Below are the code and all the weights of a small trained network. Each question names an input and a class and asks about switching units off, where a switched-off unit gives its printed mean instead of its output.

import numpy as np


def w(rows, s, z=0):
    codes = np.array(rows[::2]) - 128.0
    scale = np.full(codes.shape[1], s)
    scale[-1] = z or s
    return codes * scale


def norm(h):
    return h / np.sqrt((h * h).mean(-1, keepdims=True) + 1e-5)


def f(y):
    return np.maximum(y, 0)


def log_softmax(a):
    a = a - a.max(-1, keepdims=True)
    return a - np.log(np.exp(a).sum(-1, keepdims=True))


def net(x, mask):
    res = np.array(x, float).reshape(1, 6) / 4 @ E
    u = 0
    for l in range(2):
        y = f(norm(res) @ A[l][:, :-1].T + A[l][:, -1])
        res = res + np.where(mask[u : u + 15], y, B[l][:, -1]) @ B[l][:, :-1]
        u += 15
    return log_softmax(norm(res)[-1] @ U[:, :-1].T + U[:, -1])


A, B = {}, {}
E = w([
[172,112,28,140,63,40],'x0',
[123,207,169,43,69,99],'x1',
[198,229,186,231,158,71],'x2',
[112,216,45,135,134,199],'x3',
[252,112,148,111,87,209],'x4',
[76,127,158,206,8,157],'x5',
],0.0034)
A[0] = w([
[94,118,162,89,170,174,105],'L0N0',
[84,115,175,108,142,195,11],'L0N1',
[119,14,185,85,106,86,31],'L0N2',
[82,103,163,94,148,185,131],'L0N3',
[95,149,138,148,149,100,101],'L0N4',
[5,95,89,83,141,98,125],'L0N5',
[185,64,116,61,80,215,109],'L0N6',
[138,74,29,85,62,84,36],'L0N7',
[100,159,136,10,57,114,76],'L0N8',
[56,78,122,142,27,186,92],'L0N9',
[191,142,145,146,119,140,136],'L0N10',
[118,95,108,177,133,140,4],'L0N11',
[137,86,77,30,196,138,91],'L0N12',
[88,149,41,99,117,203,90],'L0N13',
[113,38,71,150,157,173,84],'L0N14',
],0.013,0.0026)
B[0] = w([
[179,100,79,144,116,101,198],'L0N0',
[184,132,106,170,78,119,185],'L0N1',
[135,230,95,93,148,211,212],'L0N2',
[182,102,76,142,98,123,205],'L0N3',
[81,130,133,165,98,126,168],'L0N4',
[25,60,74,103,117,140,253],'L0N5',
[6,68,73,113,123,132,231],'L0N6',
[210,108,62,172,71,111,217],'L0N7',
[169,55,190,146,192,187,219],'L0N8',
[150,147,195,41,94,52,218],'L0N9',
[61,131,123,167,121,112,190],'L0N10',
[137,114,194,149,116,160,150],'L0N11',
[148,142,188,41,110,47,237],'L0N12',
[135,214,95,95,157,198,206],'L0N13',
[164,55,180,140,188,183,207],'L0N14',
],0.023,0.0074)
A[1] = w([
[125,127,130,125,128,125,63],'L1N0',
[120,145,156,124,125,101,161],'L1N1',
[123,184,171,168,185,89,107],'L1N2',
[176,139,87,185,100,106,203],'L1N3',
[161,248,88,97,158,216,43],'L1N4',
[59,85,97,100,108,146,162],'L1N5',
[152,132,110,99,169,71,96],'L1N6',
[96,126,125,146,137,107,65],'L1N7',
[85,88,91,133,187,119,133],'L1N8',
[138,160,187,91,82,85,73],'L1N9',
[238,120,61,184,89,101,6],'L1N10',
[133,73,145,140,104,98,60],'L1N11',
[77,115,127,146,135,101,82],'L1N12',
[187,75,209,162,208,198,9],'L1N13',
[157,156,191,65,158,42,85],'L1N14',
],0.016,0.0016)
B[1] = w([
[129,127,127,129,126,131,128],'L1N0',
[134,118,134,93,121,129,144],'L1N1',
[127,70,96,43,124,159,159],'L1N2',
[163,87,85,108,88,134,173],'L1N3',
[135,206,108,97,254,104,155],'L1N4',
[113,158,148,206,157,92,246],'L1N5',
[147,159,171,144,80,168,151],'L1N6',
[102,106,111,115,127,132,153],'L1N7',
[103,174,159,152,77,139,186],'L1N8',
[151,175,173,125,97,118,155],'L1N9',
[201,152,87,206,106,119,190],'L1N10',
[138,197,118,119,162,182,172],'L1N11',
[88,100,103,116,135,136,168],'L1N12',
[158,52,227,165,170,140,170],'L1N13',
[121,193,180,86,65,89,155],'L1N14',
],0.028,0.012)
U = w([
[234,123,54,194,72,127,147],'0',
[75,41,81,43,106,160,134],'1',
[11,152,136,207,108,118,147],'2',
[165,197,218,64,62,93,141],'3',
[175,59,231,169,192,163,140],'4',
[145,206,95,103,237,122,147],'5',
[126,113,127,127,143,83,51],'6',
[135,100,136,128,149,54,12],'7',
],0.013,0.011)

Each question gives the input, the list of numbers given to net, and the class t.
The units are the neurons (one row each of A and B). Each row of codes is followed by its name. A weight is (code - 128) times the scale printed after its matrix; where a second scale follows, it is the last column's (A, B and U).
mask holds one flag per neuron, layer by layer. A switched-off neuron (its flag False) gives its mean, the last column of its row in B, instead of its output. The means were averaged over made-up inputs and are rounded, as every weight is.
A unit's drop is (log p(t) with every unit on - log p(t) with that unit switched off) / (log p(t) with every unit on - log p(t) with every unit switched off).
The circuit of an input: a set's keep is (log p(t) with only the set's units on - log p(t) with every unit switched off) / (log p(t) with every unit on - log p(t) with every unit switched off). Starting from the 12 units with the biggest drops (on a tie, the unit counted first), units are removed one at a time, each time the one whose removal leaves the highest keep (on an exact tie, the one counted first), for as long as the keep stays at least 0.8.
circuit, biggest first: the units of the circuit, biggest drop first
most important unit: the unit with the biggest drop
k most important neurons: the k neurons with the biggest drops, biggest first
top k neurons in layer l: the k neurons of layer l with the biggest drops, biggest first
input [-1,-6,1,2,7,-5], class 2: most important unit -> L0N6
input [-5,7,4,1,-2,5], class 4: 4 most important neurons -> [L0N12 L0N7 L0N8 L1N13]
input [4,7,-4,-7,2,-7], class 3: 2 most important neurons -> [L0N12 L0N14]
input [4,-1,8,-2,1,-4], class 1: 3 most important neurons -> [L0N5 L0N6 L0N7]
input [-4,-8,1,7,-2,-4], class 4: 3 most important neurons -> [L0N14 L1N13 L0N2]
input [-7,1,-7,-4,-7,5], class 0: 4 most important neurons -> [L0N3 L0N1 L0N0 L0N6]
input [7,-7,-7,-3,8,7], class 2: top 4 neurons in layer 1 -> [L1N5 L1N10 L1N2 L1N3]
input [-3,2,-4,-1,7,5], class 2: circuit, biggest first -> [L0N6 L1N5]
input [2,-5,-7,5,4,-1], class 1: top 4 neurons in layer 0 -> [L0N6 L0N14 L0N12 L0N7]
input [-6,5,3,7,6,7], class 3: top 4 neurons in layer 0 -> [L0N5 L0N9 L0N7 L0N2]
input [2,8,6,1,3,8], class 3: 4 most important neurons -> [L0N5 L0N6 L0N14 L1N14]
input [-4,-2,8,6,-5,4], class 1: 4 most important neurons -> [L0N5 L0N6 L0N2 L0N7]
input [-1,4,0,-5,-6,-8], class 3: 2 most important neurons -> [L0N12 L0N6]
input [6,-1,4,-5,7,-1], class 2: most important unit -> L0N10
input [-3,-5,0,7,4,1], class 5: top 2 neurons in layer 0 -> [L0N13 L0N8]
input [-2,-8,-6,1,2,-8], class 3: 2 most important neurons -> [L0N12 L0N8]
input [3,2,-1,-5,-2,6], class 3: 2 most important neurons -> [L0N9 L0N13]
input [1,6,1,-7,-3,-1], class 5: 2 most important neurons -> [L0N2 L1N4]
input [4,-6,5,-7,4,-3], class 5: 3 most important neurons -> [L0N2 L1N4 L0N8]
input [6,7,-4,-1,6,-6], class 4: circuit, biggest first -> [L0N8]
input [3,-1,-5,-3,-2,5], class 1: top 3 neurons in layer 0 -> [L0N5 L0N12 L0N9]
input [1,-4,-6,-1,1,6], class 1: top 4 neurons in layer 0 -> [L0N6 L0N12 L0N5 L0N14]
input [7,-6,2,8,-5,7], class 5: top 2 neurons in layer 0 -> [L0N12 L0N13]
